Each name stands for a flat space through zero: a line, a plane or more. A row that begins with a name and a colon came from that space; any other row is followed by the name of the space it lies nearest, among the names in its block.
sug_dom: [  -8 -188  -85  -27  209  -55   24  181  -74 -181  -82  117  166   15
  207  -22  -52  -80  149  109   44   -8]
sug_dom: [ -57  106  -13  -97 -169  197   62   83  156  -55  -42 -256  -78  -66
  -45   64   -3   85  -52  227  -73   46]
rilin_zume: [-137 -113  -38  -31   67  180  164  -54   73 -176 -165 -129  269  -22
   80  -51  -58 -102  -28   51  216  -29]
nofa_vanom: [-26 -27 -39  46  41 -95  20 -22 -39 -84 -73  63   5   9  43 -37 -82  50
  40 -20  -7 -60]
mek_nuz: [ 228  -48  -76  -54 -136  205  139  153  -47  118   61  -71 -147   25
   99   99  230  253  -24  -76 -150 -100]
rilin_zume: [ -32 -119 -114   87   12   35   60   57  -36  -64 -152  -35  110   27
   41   29  -40 -117    1   88  -36  -83]
sug_dom: [ 157   80  -58  -12   -7 -274 -284  297 -280  103  152  156 -181  181
   25   52  -35   35   90  136 -383   16]
muf_geraz: [ -53 -166   -4    9  232   28   37  151  -93  -35   81   49  265   85
  160 -159  176  -85   -4  -90  105   18]
sug_dom: [  19   46  -67  -14  119   95  -16  124  142  -37  104  -54   89   53
    1   13    4 -143  -62  268   75  188]
mek_nuz: [  11 -103   43  -80  123   34   58  -45  -84  151  -75  100  -10   59
   36   59 -115  142    8 -180   26 -147]
rilin_zume: [ -45  -63   96   32  263 -156  -88  151  -55   83  186  187  -29  100
   49 -110   92   -6   30  -20  -46   90]
muf_geraz: [  42   18 -112    6  -81  235  150  198   76  139  -17 -197 -135   55
  -12   78  107  244 -138  102 -211  -99]
rilin_zume: [  11 -211  -56  -80  275  227  204   83   -9  -46  -56   27  310   35
  140  -35   85 -107   10  -13  249  -51]
muf_geraz: [  44  -44  111   13  274 -239 -114  -71   18    0  155  331    7  -70
   21  -62   15 -129  145 -112  187  143]
sug_dom: [-186  163   11   53 -237  141   41 -138  296  -44 -132 -296  -90 -147
 -218   68 -102  -66 -126  229  -10   68]
sug_dom: [-131   19   35   45   43  169  218 -283  255  -58 -147  -78   80 -145
 -155  -14  -57  -93  -77    2  290  -19]
mek_nuz: [ -26   59 -115   72 -229 -159 -103  -21  -91   69 -250  -42 -188  -40
  -77  144 -271  172   20  -26 -308 -221]
mek_nuz: [ -27   83  -53  -97 -270  279  114   11  161  -51 -126 -323  -56  -86
  -36  120  -31  107  -79  172  -52  -17]
muf_geraz: [  97   56  -82  -48 -140  112   25   70   76  -35  -53  -99  -94  -61
  -38  145  -21  -24   26  221  -79   21]
sug_dom: [-193   55  -95  -47 -221  337  202 -107  288 -255 -302 -409  156 -159
  -76   77 -156 -120  -89  324  148    6]
mek_nuz: [-161  108   43   87 -246  243   75   36  283 -214  117 -395   15    1
  -56  -89  218 -203 -176  388   14  292]
nofa_vanom: [ 139   -8 -163  -42 -120  102   67  157  -15  -72  -80  -86  -53  -12
   89  113    1  110   39  144 -130  -66]
nofa_vanom: [ 148  120  -47  -79 -100   96   33   50   39   21   51  -50 -139   -8
  -51   94   28   87   -2  133  -65   19]
mek_nuz: [ -31   45 -135   65 -311   71   60  -15  -21  145 -307 -197 -183  -96
 -141  175 -125  216  -63  -49 -308 -312]
nofa_vanom: [ -54 -116  170   25  128  -91  -96 -103  -95  150   93  148   42  100
    4  -38    3 -128  -11 -195   71   41]
muf_geraz: [  11  135 -148  -95 -480  258   -6  148  -41  -84 -188 -445  -60   58
  -57  192 -105  -10  -90  387 -311  -63]
rilin_zume: [ -46    6   16   82  -10   31   -5   83  -37  239   43  -58 -142  158
  -78   18   26  124 -152  -19 -225  -72]
muf_geraz: [ -30 -125  -65   36  -14 -118  -25  -56 -313   24 -164   59  209   64
  102  -84  -55   69   19 -369  -31 -275]
nofa_vanom: [  61 -136 -126  -19    9  -94  -48  213 -359   64 -125   66   66  142
  146   16  -45  134   66 -134 -255 -267]
mek_nuz: [  -8   15   51 -101   36  266  168 -142  223 -105   25 -113  150  -96
  -19   -9   71 -123  -45   70  338  133]
muf_geraz: [-106  -61   42   61  165   28  132 -138   31   34  -23   45  121   15
   -6 -132   30   59  -79 -219  177  -78]
rilin_zume: [  62   31   92 -112   43  -67    6 -100  118  -49   16  147 -130 -219
   -4   50  -24   83  168  -67  136   51]
sug_dom: [ -27  -46  147   63   66  100  125  -61   74   16  216   -3   15   37
   19 -168  324  -15  -88 -131  144  113]
mek_nuz: [ 188  148 -114    8 -525   99    3  114 -151  135  -65 -244 -364   40
  -87  184   89  287  -64   47 -491 -206]
nofa_vanom: [  65   -8    0  -49  -99  123  111  -33   41  150 -114  -33 -212  -49
  -68  166  -55  190   -5  -29 -110 -149]
rilin_zume: [ 235   33 -132   23 -179  134  151  117  -35  135  -18  -47 -268   -6
  -29  138  159  270  -22   -4 -249 -179]
muf_geraz: [ 129   18   21 -137  -83  -45  -38  102  -74  -32   35   58 -168  -57
   90   71   17  178  145    0 -115  -16]
rilin_zume: [ -88   95   35  -41 -288   43   10  -48   50 -137 -122 -197 -131  -87
  -61   50  -72   38   24  157 -118  -13]
mek_nuz: [  56  108  -92  -62 -240 -131 -106  -92 -155 -143 -175  -31  -16  -29
    6   72 -249   57   92    4  -91 -115]
nofa_vanom: [-199  -94   73  103  237 -301 -145  -35 -144  -94    8  185  188  107
   72 -200 -119 -148   46 -103   67   30]
nofa_vanom: [ -86   88   93   65  104  -31   14 -181  257  -37  124   31   11 -112
  -79 -106   44  -46  -57  -47  244  185]
rilin_zume: [ 105   11  -44  -26 -122   87  158   43   82  -84  -37  -38 -195 -119
   43   56  104  216   70   43  -70  -59]
muf_geraz: [ -60  195   21  128   69 -237 -189 -119   96 -110  209   64   84   22
  -75 -183  -13 -162  -66   33  142  255]
nofa_vanom: [ 146 -153 -176  -75    7  212  345   94 -138   35 -300   12  -86    1
   80  139  -32  338   67  -68 -125 -421]
sug_dom: [-11  -2  54 -42  17  -8 -23 -33  24   9   7  30   0 -58 -21  15  -3 -43
  41 -18  52  28]
muf_geraz: [ 167  -62  -80  -97  -47  -18   37  205 -171   46  -95   87 -217   17
   84  153  -40  232  147   52 -272 -190]
mek_nuz: [ -58   -6  -30  121   47  -78  -41  -15    9 -116   57    2  148   42
   25 -123   54 -170  -38   35   77  100]
sug_dom: [ 171   42    4   -3 -112   16   -2   -4   43  -27   78   42 -172  -37
  -34  108   75  -75   67  146  -39   93]
sug_dom: [ -89 -157   75   21  288 -224  -87   12 -187   92   27  249  149   48
  112 -147  -10   47   67 -344   60  -93]
muf_geraz: [   2 -120  -67   28  174  240  264  150  146  -25  -14  -48   19   26
   49    0  146   22  -48  181   50   -9]
rilin_zume: [ 146   94    2   96  -75 -233 -306  135 -305  290  215  124 -107  190
 -122   12  120 -121  -42  -78 -322   -3]
muf_geraz: [ -22  -40 -114   72   73   13  143  -84 -106   59 -178   28  100   45
  -27  -45  -74  137  -66 -204   16 -270]
nofa_vanom: [  30  -58  -98   24 -122   19   47   42  -97 -142  -72  -77  116  -26
  127  -54   90   38   29  -80  -20  -83]
nofa_vanom: [ 152 -115 -197  -70    8  139  129  241 -191   87 -158  -17   15   67
  101  119   13  185   34   -5 -195 -277]
nofa_vanom: [ -87 -190  134  -57  369   57  204  -57  -39  146  -49  207   32   52
   19  -60   -9  121   23 -217  156 -166]
muf_geraz: [ 170  -10 -284   57   13   93  106  287  -59   27  -32  -55   19   48
   83   31  127  177  -43   71 -187 -147]
rilin_zume: [ -86   77   57   13  -58 -101 -128 -178   30 -132   53  -34  165  -31
    9 -111  -57 -135  -22  -85  183  142]
mek_nuz: [ -86 -194  139 -184  399  -32   51   18  -63   10  -28  241  157  -25
  134  -58  -84   30  157 -164  232  -47]
rilin_zume: [  -4 -229  -26   28  406   71   41  111  -77  220   32  165  244  166
   62  -12   25 -150  -65 -102  122  -46]
sug_dom: [ 137  -95  -55  -79  -26  227  296   80   51  -95  -33  -44 -108  -31
  163   30  153  297   42   -8   13 -103]
sug_dom: [-108  208   17   55 -322  -73  -85 -146  151   28 -196 -145 -305 -181
 -291  171 -224   -7    2  198 -217  -44]
rilin_zume: [  57 -103  -41   25  381 -103  -82  332 -113   70  214  205   45  271
  133  -63   43  -62    4  184  -95  118]
mek_nuz: [   5  -28  -28    8  -29  137   59  103  -25   -2   74 -125   82  100
   64  -59  154    8  -95   24  -24   23]
mek_nuz: [  16 -255  108   75  436  -35   68  155  -61  171  241  277   65  143
  151 -148  280   -2   -1 -204   86   48]
nofa_vanom: [-107 -139   58   41  -81    8  112 -158 -200   45 -224   -2   55    8
  -26  -30  -21   26   10 -268  -30 -289]
[  56  -52  -74   33 -108   82  -17  102 -141  194 -110  -61  -53   92
  -93  157  -18  -84  -46   72 -237 -155] : rilin_zume
[  37  137  -48  114 -194 -176 -232  -26    8   32   22  -19 -141   18
 -123  102 -131 -148  -21  161 -185  104] : muf_geraz
[-153 -124  111   86  145 -248 -222  -14 -126 -141  105  127  227  136
  126 -162  -50 -332   47    0   96  196] : nofa_vanom
[ 229    3 -204 -138 -211  200  103  273 -162  -61  -81 -155  -34   29
  120  127  101  174   55  143 -224 -161] : nofa_vanom
[126 -20 -41 -30   7 103  46 164  18 -85 137 -27 -12  71 103   6 155 -39
  12 190 -15 126] : sug_dom
[-137  -42  156  -13  257   52   84  -48  142  -39  145   52   98   24
   11 -157   99  -78  -40    7  242  160] : muf_geraz
[  36   15   17 -145  -53   69   -1    9  -81  125 -164    2 -124   -1
 -117  203 -200    5   65  116 -123 -145] : muf_geraz
[ 125   70  -79  -92  -88  116  -33  186  -40 -105   88 -112   30   99
   36   56   53 -131    5  324  -71  124] : sug_dom
[ -39   14   -8   62  197   38  -57   61   65    1  225  -23  235  164
   38 -146  104 -193 -153   71  164  226] : mek_nuz
[-171  140  162   71  136 -129 -176 -177  194  -97  236   24  153   11
 -116 -178   -6 -353  -83  110  283  373] : muf_geraz
[-110  -15  180   -6   43 -183 -157 -177  -63   -5   58  117   62    0
  -13  -82  -75 -138   47 -163  120   86] : muf_geraz
[ 158  252  -91   -6 -445  164   81 -131  240 -151  -30 -253 -244 -185
 -131  152   32   65  -31  234  -41   87] : nofa_vanom
[ 146  -18 -206    6   72  -52  -40  224 -227  -71   20   49  182  133
  123  -48   51  -33   29   51  -84  -70] : nofa_vanom
[ -43   53    3   19  -77   74   96  100  -28  -89   96 -143  -16   86
   53 -153  193  153  -83   24  -83    1] : rilin_zume
[ -15   50   71   52  174 -197 -130   59  -50   44  238  148   -6  102
   31 -163   90   33  -21  -89   -2  125] : rilin_zume
[ 133   88  -55   30  -55  -82 -207   76  -92 -175  255   -9  209  126
   71  -95  139 -355   -7  177   77  289] : nofa_vanom
[ 162  308  -86  -81 -762  108  -56   58  -10  -74 -104 -391 -479  -88
 -136  256  -29  245    4  312 -501  -64] : mek_nuz
[-109 -112  -61  -50  389   49   43  267   65   44   -5   59  168   32
   78  -47  -23    5    3  120   47    9] : nofa_vanom
[-115  -39 -114   26  -21   55  -36  104   38 -192 -106 -165  226   34
   72  -11 -101 -211  -27  255   20   80] : sug_dom
[ -89  -11   11   44  -50 -130  -16 -112   44 -181 -137   36  -10 -128
   -3   -7 -126  -69  109   39   43   -3] : mek_nuz
[-132    8    4  -29  -39  120   81 -120   90 -115 -150 -136  154  -78
  -64   -9  -84 -140  -25   79  153  -13] : sug_dom
[  2 -18  19 -38  14  18  25  41  13 -41   2   6 -26 -23  26   6  20  11
  45  52  -2  15] : rilin_zume
[ 241 -200  -78 -106  139   95  158  178 -261   94   63  146   75   98
  275  -38  230  317   63 -351   -8 -217] : nofa_vanom

Rows lie near named flat spaces through zero. A row that begins with a name and a colon came from that space; any other row is followed by the name of its block's space that it lies nearest.
dab_besor: [ 283 -255   39 -395  204  156  231  230  -74   93 -222  -12  263   37
  -20 -145   79  -29   90 -257 -277  -46]
merat_vifi: [ 134  -99 -128   34   89  315    6 -180   38 -204 -116  -28   68   49
   23   33  247  131    7 -383  -59   20]
merat_vifi: [ 155 -131  -95    2   71 -137    0  103 -304  195 -251  -42  132  -55
  176   48 -102  -50 -125 -265   42 -133]
dab_besor: [ 213  -93   18 -353  239   28   83  194 -232  158 -315  -18  292  -20
  140 -256  -38  -50   67 -220 -181  -41]
zok_kidu: [ 150 -136  -38 -190   98   33  -16  173  -45  -65   71   17   11  -37
   63 -209   20 -151   26  -39  -69   39]
zogi_fud: [  80  -50 -199   -7   17  -34  -91  -87   81   35   30  -49    8  -42
  125  185   39  -65   94  137  122  204]
zok_kidu: [-168   49  124   59  -37 -121   12   -1   43   84   87    2 -100   27
    6  104  -82    3   27  227  -10  -33]
dab_besor: [ 188 -160  -65 -289  143  278   27   80   73  -96  -94   26  173   88
  111 -189  171  -27  123 -215  -81   31]
merat_vifi: [  56  154  173   54 -216 -228   25  373 -144  290  -31   66   -5 -146
 -284  -19 -290 -155 -205  326   79 -181]
zogi_fud: [-101  -10  -38 -145    1  127  116   95   26  158  -34  -93  144   10
  -28   80   -6   39   -2 -202   65  -11]
merat_vifi: [-356  289   66  312 -347  135 -187 -203   54 -370  242  -53 -217  -42
  -25  105   19   24  -60  216  210   36]
dab_besor: [  75  159  -13    1   84    2 -258 -116  116 -258   49  136  -30   -4
  332 -286   12  -44  117  127  138  102]
zok_kidu: [ 151 -113  151 -247  -56  136  234  300  109  155  -37   50  123   68
 -287  -70    6  -26    4  -25 -156 -143]
zok_kidu: [  23  -41   19 -163  100  -77   18  114   -4  133  -65  -18  138   49
  127   51   10  -47   79  120   49   87]
dab_besor: [  65   11   17  123  -79  196  -70  -63  127 -319  160   87 -147   27
  -94 -160  133   20  -58 -113   -9  -53]
zogi_fud: [  38 -119 -112  -60   11  197   65 -113  123 -167   94  -59  -17   27
  -96   51  183   37   79 -121  -94  133]
zogi_fud: [  39   -8  -37   67    5  102   -8 -125   85 -260  155   -7  -94   19
 -130  -83  174   54  -11 -121  -63  103]
dab_besor: [  48 -167 -107 -134  209 -142   44   57  -39   83  -31  -12   66  -29
   38   92   42  -87   91  239  -45  229]
merat_vifi: [ -50   60   12   78 -106  -42  -23  113   42  102   89  -13  -44  -34
 -160  162  -18  -60  -70  249  118   47]
zok_kidu: [ -55    6  -96  223    7    4  -92 -337  159  -90  103  -13 -189   16
  178  180   31  111   68  -87   26   17]
dab_besor: [ 128  -80  -54 -309  254  270   77  199  -85  293 -395  -94  446   77
  262   96  112   68   32 -422  102  -42]
merat_vifi: [  90    1  -37 -152  195 -141  -24   87  -73   81  -42  -33  120  -47
   87  -41   19  -72   65  137    5  210]
zogi_fud: [  -1   69   39 -121   76 -103   -2  211 -315  223 -210  -67  172  -94
   30  -88 -134  -78  -81  -11   -6  -41]
zok_kidu: [ -81  -83   15   14  100  117   17 -143  -55 -189  -85   25  -27   25
   95  -37   68   56   66  -31 -152  -20]
dab_besor: [ -14   55  -46  192  -19  -92  -78 -211  -49  -49  -82  -37    2   19
  177  179   25   95  -20  -79  115   21]
zogi_fud: [ 142  -46   94  -86  -40  -92  121  216   11  190   26   25   26    1
 -133  -64  -98  -36  -74 -108  -49 -145]
zogi_fud: [ -88   86   68   46   44  -44   28   -2 -164   53 -109  -72   59  -50
  -27   79  -20   50  -51    7  -35   11]
zogi_fud: [  11  -98 -139  -45 -132  257  132 -231  129 -156   68  -77  -52   25
 -192  -30   97  111   77 -354 -189  -14]
zogi_fud: [ -49 -105  -68 -194  119   65   74  196 -118   25    3 -140  177  -37
   43  104  102  -79  -16  -60   80  182]
dab_besor: [ 362   16  -21    9  124 -215  -75  140 -139  270 -244   66  127  -47
   -9  -14  -49  -61  -73   90   16   -4]
zogi_fud: [-167  -84    4  -96  110  -52  133   63  -92  158  -72 -138  124  -20
   49  314   14    3   48  127    0  138]
zok_kidu: [-336   92  127   92  -69   18   -1  -91 -105 -123  122 -136  -92   79
 -124   94  117   62  -18  122  -69   78]
dab_besor: [ 211   13  -35   36  126  -80 -173  -82  -38 -180    8  114  -90  -20
   89 -296   42  -59   31   63  -89   59]
merat_vifi: [ 252  -94  -51 -112   67   12  103  127  179   82   87   46   37  -26
  -88  -55   13  -13  -11 -195    2    6]
dab_besor: [ -88  -38   56    2  135  -31  193 -107 -219   23  -86 -189   53  -69
    7  126    2  145  -35 -378 -217  -13]
zok_kidu: [-172  -73   25 -122  129   75   52   23  -67  -47   21 -125   80   49
  138  104  116   10   61  -46  -16  117]
zok_kidu: [ -31  131    5  156 -104   46 -146   29  -30  -15   69  -26  -64  -14
    3   28   16  -16 -125  -43  166  -50]
dab_besor: [-206  151   76   75  -19   86 -187 -126 -103 -160  -20  -22  -55   29
  277 -102  -13   15   34    3   47  -64]
merat_vifi: [ 239  161  123  129 -118 -361 -198   66  -15  -84  114  195 -173  -76
   48 -322 -209 -154  -51  313   48  -72]
zok_kidu: [-47  89   9 -34 -55  11 -57  71 -47  64  14 -50  43   8  25 -43 -22 -26
 -35 -48  95 -14]
zok_kidu: [ -82 -196  -13 -190  185  -13  170   50  -20 -101   80  -94   80   17
   15   92  140  -17   91   29 -103  231]
merat_vifi: [-101   91  -80  154 -203 -189 -115   37  -61   34  100   13  -97  -83
  -67   62 -138 -116 -102  276  214   36]
dab_besor: [ -26  184  128  354 -154 -277 -178 -185   44 -228  274  137 -403  -73
 -109 -160 -129  -35  -58  351  -68  -42]
dab_besor: [ 138   28   22  242 -122 -127  -25  -89   50   51   32   76 -155   26
 -176   28  -34   61 -115  -44  -25 -146]
merat_vifi: [ 102  118  -78  191   -2 -143 -261 -297   67 -252   26  158 -132   76
  173 -269   37   39   45   53   77   43]
merat_vifi: [  99  -65  -23  -42   61 -111   12   29 -101   54  -69  -22   41  -56
  117   24  -61  -49   14  -15  -31   12]
merat_vifi: [  27    9   68  141 -252  -37  -41 -137  275 -220  353  144 -369   54
 -249 -204  -36  -34   46  202 -152  -91]
zogi_fud: [ -48  -26  -20   89  -93   82   -3  -62  112 -154   75   32  -52   22
   -1   97   57   18   -4   41   87   11]
merat_vifi: [-167  234   80  180 -293  -11 -106  -22  -49 -184   92   44 -123  -88
 -114 -107 -136  -42  -99  196  116  -77]
zok_kidu: [   3 -128  -26  -11  158  171   44 -163   31 -100  -53 -101   54  115
  114  193  255  126   84 -202  -96   95]
zok_kidu: [  48  -10 -138  157  -89  -21   11 -287   75  -47   85  -29 -193  -81
 -143   55  -40   68   34  -86 -153   13]
zogi_fud: [ -25  -44  -91  155  -71   -8   83 -248   95  -72   71  -57  -96  -34
    7  196   -9  124    4 -231  -13   -9]
zogi_fud: [ -36  -10  -94   53  -54  162   40  -41  178 -153  137   -9  -14    5
 -191  113  163   43  -26    0  103  147]
zogi_fud: [-344   -8  -56 -142  166  263    9 -162    5 -160   14 -149   90  100
  133   49  223  100  152  -81  -30  212]
merat_vifi: [-38  51 129 -27  54  21 -60 196 -95  52 -47  -7  50  10 -61  71  74 -86
 -28 351  12  71]
dab_besor: [ 156    9   83 -131   97   85   -1  106    9 -133   45   78  -16  -46
  -45 -335    9  -53   19  -61 -162  -28]
zok_kidu: [ 246   61  -19  221 -129  -45 -208 -178  239 -196  127  215 -216  109
  -37 -212   64   13   -3   76   46  -77]
zogi_fud: [  18  -46  -56  164  -64  129  -18 -279   73 -309   67   -5 -128    4
   74   43   97   96   25 -209  -58  -17]
zok_kidu: [ -29  -65  -37  145  -19  107    4 -283  160 -348  141   72 -180   67
  -42  -80  136  112   45 -120 -108   10]
merat_vifi: [-145    7  171 -184   85  -42  109   21    1   64   -3  -25  -11   20
 -126  -13  -19  -22  188  421 -295  108]
[ -74   94   17   39 -261   -4   27   96  275   24  305   40 -152  -39
 -307   57  -72  -74  -15  301  114   44] : dab_besor
[-211   92  140  116   33  -50   21 -106  154  -13   87   53 -100  104
 -113   99   62  111   45  277  -28   49] : zogi_fud
[ 220 -154 -251  -19  -76  146 -100 -143  270 -249  218   89 -135   32
   82 -183   93  -58   79 -223   63   39] : zogi_fud
[-139 -170 -157 -103   39  115   77   90  -11   75   29 -106   70   -2
  -66  230   99  -59    9   59   67  152] : merat_vifi
[-311  150  141   15 -111  277  -27   99  -18   34  -70  -78  114   95
   81  149   50   71  -64  -67  197 -135] : zok_kidu
[ -83   98   76  137   54 -344  -83  -29  -79  103   21   50  -96  -18
   45   25 -121  -26  -17  335   32   47] : zogi_fud
[  35   88  -28   80   -1    5 -130  -86  -46 -130   28   16  -43  -15
  171 -184  -19   20  -50 -249   77  -66] : zogi_fud
[ -76  179  131   59 -139   80  -49 -106  206 -284  168  109 -129   -2
  -45 -183  -20   30   70  168   -4   -6] : merat_vifi
[ 127  -13   22  119  -19 -173  113   19  142  187   51   68  -79  -41
 -224  143  -83   48  -62   69  -24  -43] : zogi_fud
[   7 -174 -135   28   68  101   10 -273  139 -313  204  -31 -175   28
   28    6  182   36  130  -94 -165  163] : zok_kidu
[-231   34   14  -48   69 -234  -10  -49 -217  194 -102 -124   55  -18
  229  128 -146  -16   71  132    0   52] : zogi_fud
[ -60 -223 -158 -220  100  363  181  -41  137 -224  165 -156   82   59
  -69   44  295   65   80 -418  -78  190] : zogi_fud
[ -51  -46  -81 -113 -115  154   97   14   69   97   16 -131   92   40
  -97  166   61   23   38 -131   30   39] : dab_besor
[  83 -135 -128  -83   49   86   90  -45   98    9  -32  -46   76  -15
  -24  194   95    7   91   16  -21  147] : zok_kidu
[  96 -145   28  -54  148  193    2   87  -58 -147  -32   28    5   33
  -17  -87  174  -29  -21  -74 -138  -12] : dab_besor
[ -24  178   79  252  -82  -76 -179 -204   83 -155   70   98 -169   43
  115  -77  -24   71  -17   56   77  -82] : zogi_fud
[  58  -38  121    3  100 -135  113  -92 -214  -73 -152  -36   39  -42
  114  -52  -64   79    5 -199 -222  -82] : dab_besor
[ 200 -146    5 -145  121  112   59   79   68 -123   90   44  -33   44
 -230 -200  186  -46   46   13 -244   94] : zogi_fud
